Below is a small trained network, with its code and all its weights. Each question gives an input and a class and asks what happens when units are switched off, that is, made to give their printed mean instead of their output.

import numpy as np


def w(rows, s, z=0):
    codes = np.array(rows[::2]) - 128.0
    scale = np.full(codes.shape[1], s)
    scale[-1] = z or s
    return codes * scale


def f(y):
    return np.maximum(y, 0)


def log_softmax(a):
    a = a - a.max(-1, keepdims=True)
    return a - np.log(np.exp(a).sum(-1, keepdims=True))


def net(x, mask):
    res = np.array(x, float).reshape(1, 4) / 4 @ E
    y = f(res @ A[0][:, :-1].T + A[0][:, -1])
    res = res + np.where(mask, y, B[0][:, -1]) @ B[0][:, :-1]
    return log_softmax(res[-1] @ U[:, :-1].T + U[:, -1])


A, B = {}, {}
E = w([
[105,91,90,87,215,41,93,146,181],'x0',
[27,220,123,89,126,195,145,68,161],'x1',
[192,139,142,97,185,102,254,39,88],'x2',
[193,75,230,110,176,183,147,93,239],'x3',
],0.0097)
A[0] = w([
[99,124,105,68,204,20,122,99,147,116],'N1',
[177,149,124,110,177,92,229,51,66,8],'N2',
[80,109,120,132,131,104,62,184,193,125],'N3',
[52,196,125,119,136,169,127,70,167,72],'N4',
[103,164,124,108,140,142,138,100,140,2],'N5',
[166,101,177,145,116,184,95,144,250,124],'N6',
[183,151,152,140,61,202,157,105,46,105],'N7',
[58,165,85,151,85,60,98,172,38,121],'N8',
[122,124,140,159,66,223,70,191,127,102],'N9',
[182,93,133,160,109,109,91,168,115,59],'N10',
[169,117,133,146,132,101,134,153,126,9],'N11',
[64,128,139,115,125,147,126,90,132,19],'N12',
[222,83,136,148,113,87,114,145,79,69],'N13',
],0.014,0.0054)
B[0] = w([
[149,130,141,251,133,139,187,126,131,216],'N1',
[121,121,134,73,92,42,21,98,118,251],'N2',
[119,152,132,173,85,43,123,118,129,203],'N3',
[113,119,107,82,66,158,172,208,149,209],'N4',
[75,120,134,152,145,175,82,161,121,153],'N5',
[181,102,119,74,194,181,105,72,84,255],'N6',
[151,131,127,251,166,114,191,128,148,227],'N7',
[184,95,145,61,192,189,109,70,118,222],'N8',
[109,137,126,164,105,30,97,116,124,201],'N9',
[70,150,138,95,95,155,150,173,148,180],'N10',
[49,135,164,149,126,175,104,148,75,154],'N11',
[70,130,148,132,176,144,108,177,133,156],'N12',
[74,151,99,97,117,179,148,185,167,211],'N13',
],0.017)
U = w([
[147,93,126,121,46,50,9,113,123,141],'0',
[234,54,118,51,189,234,97,82,92,109],'1',
[63,101,103,85,70,233,120,252,173,85],'2',
[202,93,116,254,126,139,160,131,151,84],'3',
[226,99,93,104,99,151,143,107,132,254],'4',
],0.0075,0.0086)

Each question gives the input, the list of numbers given to net, and the class t.
The units are the neurons (one row each of A and B). Each row of codes is followed by its name. A weight is (code - 128) times the scale printed after its matrix; where a second scale follows, it is the last column's (A, B and U).
mask holds one flag per neuron, in row order. A switched-off neuron (its flag False) gives its mean, the last column of its row in B, instead of its output. The means were averaged over made-up inputs and are rounded, as every weight is.
A unit's drop is (log p(t) with every unit on - log p(t) with that unit switched off) / (log p(t) with every unit on - log p(t) with every unit switched off).
The circuit of an input: a set's keep is (log p(t) with only the set's units on - log p(t) with every unit switched off) / (log p(t) with every unit on - log p(t) with every unit switched off). Starting from the 12 units with the biggest drops (on a tie, the unit counted first), units are removed one at a time, each time the one whose removal leaves the highest keep (on an exact tie, the one counted first), for as long as the keep stays at least 0.8.
units of the circuit, in order: the units of the circuit, biggest drop first
unit that matters most: the unit with the biggest drop
k most important neurons: the k neurons with the biggest drops, biggest first
drop of u: that unit's drop, to one decimal
input [5,5,-4,-5], class 1: 2 most important neurons => [N8 N7]
input [5,2,3,4], class 3: units of the circuit, in order => [N1]
input [0,5,-2,-4], class 2: 3 most important neurons => [N6 N4 N2]
input [2,4,-1,2], class 2: 3 most important neurons => [N8 N2 N7]
input [2,-4,2,-2], class 2: units of the circuit, in order => [N6 N13]
input [8,1,7,0], class 3: 4 most important neurons => [N1 N9 N3 N10]
input [-4,-7,-6,0], class 2: 2 most important neurons => [N10 N13]
input [8,-8,3,-8], class 1: 3 most important neurons => [N8 N7 N4]
input [1,-7,5,6], class 2: 4 most important neurons => [N13 N8 N10 N11]
input [-2,0,-4,-5], class 1: 2 most important neurons => [N8 N2]
input [8,0,-4,2], class 3: 2 most important neurons => [N1 N2]
input [2,4,5,-3], class 0: 4 most important neurons => [N2 N6 N13 N7]
input [3,-3,-2,-2], class 4: 3 most important neurons => [N2 N7 N6]
input [-5,0,4,4], class 3: unit that matters most => N7
input [-5,0,5,-3], class 0: drop of N2 => 5.5
input [-5,-5,8,2], class 0: drop of N2 => 3.1
input [-8,-4,-1,5], class 3: drop of N8 => 0.1
